Here is a tiny trained network, its code and every weight. The questions are about switching its units off for an input and a class, where a switched-off unit gives its printed mean instead of its output.

import numpy as np


def w(rows, s, z=0):
    codes = np.array(rows[::2]) - 128.0
    scale = np.full(codes.shape[1], s)
    scale[-1] = z or s
    return codes * scale


def norm(h):
    return h / np.sqrt((h * h).mean(-1, keepdims=True) + 1e-5)


def f(y):
    return y / 2 * (1 + np.tanh(0.7978845608 * (y + 0.044715 * y**3)))


def log_softmax(a):
    a = a - a.max(-1, keepdims=True)
    return a - np.log(np.exp(a).sum(-1, keepdims=True))


def net(x, mask):
    res = np.array(x, float).reshape(1, 7) / 4 @ E
    u = 0
    for l in range(2):
        y = f(norm(res) @ A[l][:, :-1].T + A[l][:, -1])
        res = res + np.where(mask[u : u + 11], y, B[l][:, -1]) @ B[l][:, :-1]
        u += 11
    return log_softmax(norm(res)[-1] @ U[:, :-1].T + U[:, -1])


A, B = {}, {}
E = w([
[63,131,97,60],'x0',
[110,86,3,162],'x1',
[121,134,128,131],'x2',
[177,205,65,94],'x3',
[134,121,130,125],'x4',
[117,142,124,135],'x5',
[143,110,132,118],'x6',
],0.0078)
A[0] = w([
[61,77,174,135,75],'L0N0',
[68,141,142,71,2],'L0N1',
[75,130,124,62,73],'L0N2',
[185,176,84,93,166],'L0N3',
[178,172,165,251,109],'L0N4',
[170,125,142,193,76],'L0N5',
[102,148,209,93,54],'L0N6',
[88,76,88,44,140],'L0N7',
[123,137,195,93,43],'L0N8',
[85,50,172,197,84],'L0N9',
[141,159,191,110,28],'L0N10',
],0.014,0.0034)
B[0] = w([
[184,225,57,16,209],'L0N0',
[40,103,151,98,177],'L0N1',
[86,58,161,104,198],'L0N2',
[193,142,181,80,253],'L0N3',
[51,79,116,53,236],'L0N4',
[9,10,254,81,171],'L0N5',
[111,138,141,197,230],'L0N6',
[97,99,153,151,248],'L0N7',
[102,145,128,228,198],'L0N8',
[245,163,38,54,245],'L0N9',
[150,146,44,216,194],'L0N10',
],0.0083,0.005)
A[1] = w([
[199,175,143,51,46],'L1N0',
[142,17,21,181,248],'L1N1',
[73,135,152,49,118],'L1N2',
[178,118,113,243,84],'L1N3',
[52,51,196,63,19],'L1N4',
[175,150,161,85,142],'L1N5',
[151,183,178,6,7],'L1N6',
[122,94,110,133,9],'L1N7',
[181,35,160,123,118],'L1N8',
[100,204,225,251,101],'L1N9',
[151,101,79,254,94],'L1N10',
],0.01,0.0021)
B[1] = w([
[164,181,88,67,207],'L1N0',
[160,156,190,255,253],'L1N1',
[113,91,128,72,197],'L1N2',
[92,99,121,157,162],'L1N3',
[75,113,139,110,235],'L1N4',
[147,156,82,124,171],'L1N5',
[143,160,131,150,217],'L1N6',
[99,138,127,146,122],'L1N7',
[71,102,104,110,164],'L1N8',
[183,94,116,168,229],'L1N9',
[112,167,134,175,174],'L1N10',
],0.0089,0.0055)
U = w([
[172,162,103,33,144],'0',
[115,96,162,248,254],'1',
[22,25,174,60,56],'2',
],0.012,0.00076)

Each question gives the input, the list of numbers given to net, and the class t.
The units are the neurons (one row each of A and B). Each row of codes is followed by its name. A weight is (code - 128) times the scale printed after its matrix; where a second scale follows, it is the last column's (A, B and U).
mask holds one flag per neuron, layer by layer. A switched-off neuron (its flag False) gives its mean, the last column of its row in B, instead of its output. The means were averaged over made-up inputs and are rounded, as every weight is.
A unit's drop is (log p(t) with every unit on - log p(t) with that unit switched off) / (log p(t) with every unit on - log p(t) with every unit switched off).
The circuit of an input: a set's keep is (log p(t) with only the set's units on - log p(t) with every unit switched off) / (log p(t) with every unit on - log p(t) with every unit switched off). Starting from the 12 units with the biggest drops (on a tie, the unit counted first), units are removed one at a time, each time the one whose removal leaves the highest keep (on an exact tie, the one counted first), for as long as the keep stays at least 0.8.
units of the circuit, in order: the units of the circuit, biggest drop first
most important unit: the unit with the biggest drop
k most important neurons: the k neurons with the biggest drops, biggest first
drop when u is switched off: that unit's drop, to one decimal
input [-7,-6,4,-7,7,4,6], class 0: 4 most important neurons : L0N9, L0N0, L0N7, L0N2
input [-5,5,3,-7,3,-6,-1], class 0: most important unit : L0N9
input [-7,-5,6,6,-7,-5,2], class 2: units of the circuit, in order : L0N5, L0N4
input [6,-5,-2,4,0,6,2], class 2: 3 most important neurons : L0N1, L0N2, L1N1
input [7,0,-5,6,4,1,7], class 2: units of the circuit, in order : L0N9, L0N0
input [5,-3,-3,-5,-7,-6,1], class 0: 2 most important neurons : L0N0, L0N9
input [8,-8,0,2,2,1,8], class 1: 2 most important neurons : L0N8, L0N6
input [-6,-6,7,-7,2,-4,6], class 0: units of the circuit, in order : L0N9, L0N0
input [2,8,-4,6,-3,-6,8], class 1: 2 most important neurons : L0N0, L1N1
input [4,4,-4,1,-4,8,5], class 1: 3 most important neurons : L1N1, L0N5, L0N4
input [-8,-5,-5,5,0,6,5], class 2: 2 most important neurons : L0N5, L0N4
input [5,-2,-5,-6,2,-3,1], class 0: 2 most important neurons : L0N0, L0N9
input [-3,5,4,-7,-1,-8,-8], class 0: drop when L0N9 is switched off : 1.0
input [4,8,-5,6,-1,-2,-5], class 1: drop when L0N0 is switched off : 1.0
input [5,5,5,1,-7,-2,3], class 1: drop when L0N0 is switched off : 0.5
input [0,-2,4,-4,-3,-3,4], class 0: units of the circuit, in order : L0N0
input [0,2,-8,0,6,-1,7], class 1: drop when L0N4 is switched off : 0.3
input [3,5,-8,-5,2,5,2], class 0: 2 most important neurons : L0N9, L0N0
